Below is a small trained network, with its code and all its weights. Each question gives an input and a class and asks what happens when units are switched off, that is, made to give their printed mean instead of their output.

import numpy as np


def w(rows, s, z=0):
    codes = np.array(rows[::2]) - 128.0
    scale = np.full(codes.shape[1], s)
    scale[-1] = z or s
    return codes * scale


def norm(h):
    return h / np.sqrt((h * h).mean(-1, keepdims=True) + 1e-5)


def f(y):
    return np.maximum(y, 0)


def log_softmax(a):
    a = a - a.max(-1, keepdims=True)
    return a - np.log(np.exp(a).sum(-1, keepdims=True))


def net(x, mask):
    res = np.array(x, float).reshape(1, 3) / 4 @ E
    u = 0
    for l in range(2):
        y = f(norm(res) @ A[l][:, :-1].T + A[l][:, -1])
        res = res + np.where(mask[u : u + 4], y, B[l][:, -1]) @ B[l][:, :-1]
        u += 4
    return log_softmax(norm(res)[-1] @ U[:, :-1].T + U[:, -1])


A, B = {}, {}
E = w([
[23,253,219,125,131],'x0',
[121,177,108,158,42],'x1',
[157,122,69,80,105],'x2',
],0.0069)
A[0] = w([
[58,128,236,146,212,183],'L0N0',
[73,247,94,122,75,177],'L0N1',
[121,193,98,110,151,3],'L0N2',
[94,107,158,211,63,96],'L0N3',
],0.012,0.0065)
B[0] = w([
[50,211,48,127,175,247],'L0N0',
[2,186,107,89,194,234],'L0N1',
[17,88,30,42,164,133],'L0N2',
[194,29,76,75,137,168],'L0N3',
],0.01,0.011)
A[1] = w([
[201,79,41,74,81,235],'L1N0',
[69,154,101,172,32,254],'L1N1',
[71,217,131,93,151,195],'L1N2',
[151,3,134,232,56,210],'L1N3',
],0.011,0.0054)
B[1] = w([
[166,63,77,76,150,231],'L1N0',
[58,201,2,134,185,185],'L1N1',
[61,83,52,109,173,246],'L1N2',
[197,92,110,19,171,189],'L1N3',
],0.014,0.013)
U = w([
[129,197,155,148,92,2],'0',
[156,188,180,192,77,2],'1',
[114,142,176,194,97,2],'2',
[9,198,70,182,208,254],'3',
[149,190,171,185,96,2],'4',
[188,65,83,91,139,254],'5',
[113,174,194,184,78,2],'6',
[90,121,166,188,100,2],'7',
],0.016,0.0065)

Each question gives the input, the list of numbers given to net, and the class t.
The units are the neurons (one row each of A and B). Each row of codes is followed by its name. A weight is (code - 128) times the scale printed after its matrix; where a second scale follows, it is the last column's (A, B and U).
mask holds one flag per neuron, layer by layer. A switched-off neuron (its flag False) gives its mean, the last column of its row in B, instead of its output. The means were averaged over made-up inputs and are rounded, as every weight is.
A unit's drop is (log p(t) with every unit on - log p(t) with that unit switched off) / (log p(t) with every unit on - log p(t) with every unit switched off).
The circuit of an input: a set's keep is (log p(t) with only the set's units on - log p(t) with every unit switched off) / (log p(t) with every unit on - log p(t) with every unit switched off). Starting from all 8 units, units are removed one at a time, each time the one whose removal leaves the highest keep (on an exact tie, the one counted first), for as long as the keep stays at least 0.8.
circuit, biggest first: the units of the circuit, biggest drop first
k most important neurons: the k neurons with the biggest drops, biggest first
k most important neurons of layer l: the k neurons of layer l with the biggest drops, biggest first
drop of u: that unit's drop, to one decimal
input [0,-5,5], class 5: circuit, biggest first -> (L0N1; L0N0)
input [-1,3,-7], class 5: circuit, biggest first -> (L0N3)
input [0,-3,8], class 5: circuit, biggest first -> (L0N1; L0N0)
input [-7,-8,-8], class 5: circuit, biggest first -> (L0N1; L1N1)
input [-3,4,8], class 5: 2 most important neurons of layer 1 -> (L1N0; L1N2)
input [-1,-4,1], class 5: 3 most important neurons -> (L0N1; L0N0; L1N1)
input [-7,6,0], class 5: 2 most important neurons of layer 0 -> (L0N0; L0N1)
input [-7,2,-2], class 5: drop of L0N0 -> 0.1
input [-2,-4,3], class 5: drop of L0N0 -> 0.6
input [1,-8,8], class 5: drop of L0N1 -> 1.8
